Below are the code and all the weights of a small trained network. Each question names an input and a class and asks about switching units off, where a switched-off unit gives its printed mean instead of its output.

import numpy as np


def w(rows, s, z=0):
    codes = np.array(rows[::2]) - 128.0
    scale = np.full(codes.shape[1], s)
    scale[-1] = z or s
    return codes * scale


def f(y):
    return np.maximum(y, 0)


def log_softmax(a):
    a = a - a.max(-1, keepdims=True)
    return a - np.log(np.exp(a).sum(-1, keepdims=True))


def net(x, mask):
    res = np.array(x, float).reshape(1, 7) / 4 @ E
    y = f(res @ A[0][:, :-1].T + A[0][:, -1])
    res = res + np.where(mask, y, B[0][:, -1]) @ B[0][:, :-1]
    return log_softmax(res[-1] @ U[:, :-1].T + U[:, -1])


A, B = {}, {}
E = w([
[28,140,160,163,76,90],'x0',
[204,164,180,96,71,124],'x1',
[135,127,133,129,126,123],'x2',
[154,186,57,224,86,135],'x3',
[101,147,108,114,133,156],'x4',
[107,124,114,130,142,136],'x5',
[122,2,131,154,58,216],'x6',
],0.0093)
A[0] = w([
[106,231,146,97,182,32,33],'n0',
[34,85,93,175,170,76,222],'n1',
[111,120,83,126,170,142,176],'n2',
[175,182,41,248,69,147,71],'n3',
[92,51,116,147,92,155,108],'n4',
[120,87,154,130,107,169,36],'n5',
[78,172,208,105,1,99,211],'n6',
[119,45,166,70,196,91,71],'n7',
[213,99,79,60,136,148,180],'n8',
[140,123,236,47,127,150,87],'n9',
[132,75,86,147,93,157,21],'n10',
[146,96,159,151,61,212,33],'n11',
[144,197,101,168,167,61,68],'n12',
[71,136,182,156,114,141,124],'n13',
[215,159,22,215,84,137,102],'n14',
[202,102,60,114,214,179,207],'n15',
[53,102,99,147,129,86,177],'n16',
[147,85,123,171,79,173,9],'n17',
],0.008,0.0015)
B[0] = w([
[199,144,181,179,168,188,254],'n0',
[156,196,130,159,34,138,219],'n1',
[151,209,127,173,90,176,169],'n2',
[1,47,219,29,151,98,239],'n3',
[182,127,100,167,139,179,209],'n4',
[160,122,158,145,176,171,174],'n5',
[163,158,75,132,89,72,227],'n6',
[69,111,161,59,131,130,208],'n7',
[125,150,58,94,60,80,218],'n8',
[83,142,162,57,119,133,222],'n9',
[159,124,139,154,143,201,180],'n10',
[161,159,163,213,170,176,204],'n11',
[163,132,148,135,194,187,218],'n12',
[127,114,61,158,142,70,174],'n13',
[67,119,140,74,149,88,234],'n14',
[167,130,56,136,51,9,233],'n15',
[137,148,123,134,77,111,189],'n16',
[151,143,152,157,181,187,187],'n17',
],0.0069,0.0075)
U = w([
[181,104,170,216,247,205,48],'0',
[2,38,169,106,192,100,103],'1',
[138,124,110,181,89,115,253],'2',
[149,102,69,193,63,47,101],'3',
],0.0079,0.0023)

Each question gives the input, the list of numbers given to net, and the class t.
The units are the neurons (one row each of A and B). Each row of codes is followed by its name. A weight is (code - 128) times the scale printed after its matrix; where a second scale follows, it is the last column's (A, B and U).
mask holds one flag per neuron, in row order. A switched-off neuron (its flag False) gives its mean, the last column of its row in B, instead of its output. The means were averaged over made-up inputs and are rounded, as every weight is.
A unit's drop is (log p(t) with every unit on - log p(t) with that unit switched off) / (log p(t) with every unit on - log p(t) with every unit switched off).
The circuit of an input: a set's keep is (log p(t) with only the set's units on - log p(t) with every unit switched off) / (log p(t) with every unit on - log p(t) with every unit switched off). Starting from the 12 units with the biggest drops (on a tie, the unit counted first), units are removed one at a time, each time the one whose removal leaves the highest keep (on an exact tie, the one counted first), for as long as the keep stays at least 0.8.
units of the circuit, in order: the units of the circuit, biggest drop first
most important unit: the unit with the biggest drop
top k neurons: the k neurons with the biggest drops, biggest first
drop when u is switched off: that unit's drop, to one decimal
input [-2,2,3,-2,-4,4,-7], class 0: units of the circuit, in order => [n0]
input [5,-7,3,-5,6,4,5], class 2: units of the circuit, in order => [n1 n3]
input [-5,2,-1,7,-5,-8,-2], class 1: units of the circuit, in order => [n3 n14]
input [-8,-7,-6,-7,-3,3,-6], class 3: top 2 neurons => [n15 n3]
input [-8,-6,2,8,-7,2,-6], class 1: top 2 neurons => [n3 n14]
input [-2,5,-2,5,-6,4,4], class 1: units of the circuit, in order => [n3 n14]
input [-7,3,7,1,2,-1,-3], class 3: top 2 neurons => [n15 n8]
input [5,-5,0,-4,-3,3,5], class 0: units of the circuit, in order => [n4 n3]
input [6,-6,5,0,1,8,6], class 0: top 2 neurons => [n15 n4]
input [6,-4,0,8,3,-4,7], class 1: top 3 neurons => [n3 n14 n0]
input [-8,-4,-6,-3,1,-8,-7], class 3: top 4 neurons => [n15 n8 n11 n17]
input [6,-2,-5,1,2,-5,-8], class 0: top 4 neurons => [n0 n12 n15 n8]
input [-8,0,8,-1,2,-5,6], class 3: top 3 neurons => [n15 n8 n0]
input [-7,-6,7,2,3,2,4], class 3: units of the circuit, in order => [n15]
input [-5,2,1,-2,7,0,3], class 3: units of the circuit, in order => [n15 n8]
input [-7,5,-1,-6,-7,1,5], class 3: top 3 neurons => [n8 n15 n3]
input [-3,-7,7,-3,-2,-4,4], class 2: top 2 neurons => [n0 n15]
input [3,1,-7,4,-5,-7,-6], class 0: units of the circuit, in order => [n0 n12]
input [6,6,4,6,3,6,-8], class 0: top 2 neurons => [n0 n12]
input [-6,8,8,-8,-8,-5,-5], class 1: most important unit => n9
input [1,1,7,-7,-4,-3,-8], class 0: top 2 neurons => [n0 n3]
input [4,-3,0,4,-8,1,1], class 1: top 3 neurons => [n3 n15 n8]
input [-8,7,8,-2,-2,-3,-5], class 3: top 2 neurons => [n8 n15]
input [1,4,8,0,3,-7,-4], class 0: drop when n12 is switched off => 0.1
input [-6,-2,-5,3,1,5,-3], class 3: drop when n15 is switched off => 0.9
input [-7,-6,-2,5,-2,7,1], class 3: drop when n17 is switched off => 0.0
input [4,2,8,7,5,-3,1], class 1: drop when n3 is switched off => 0.5
input [4,3,3,-5,-4,3,7], class 0: most important unit => n11
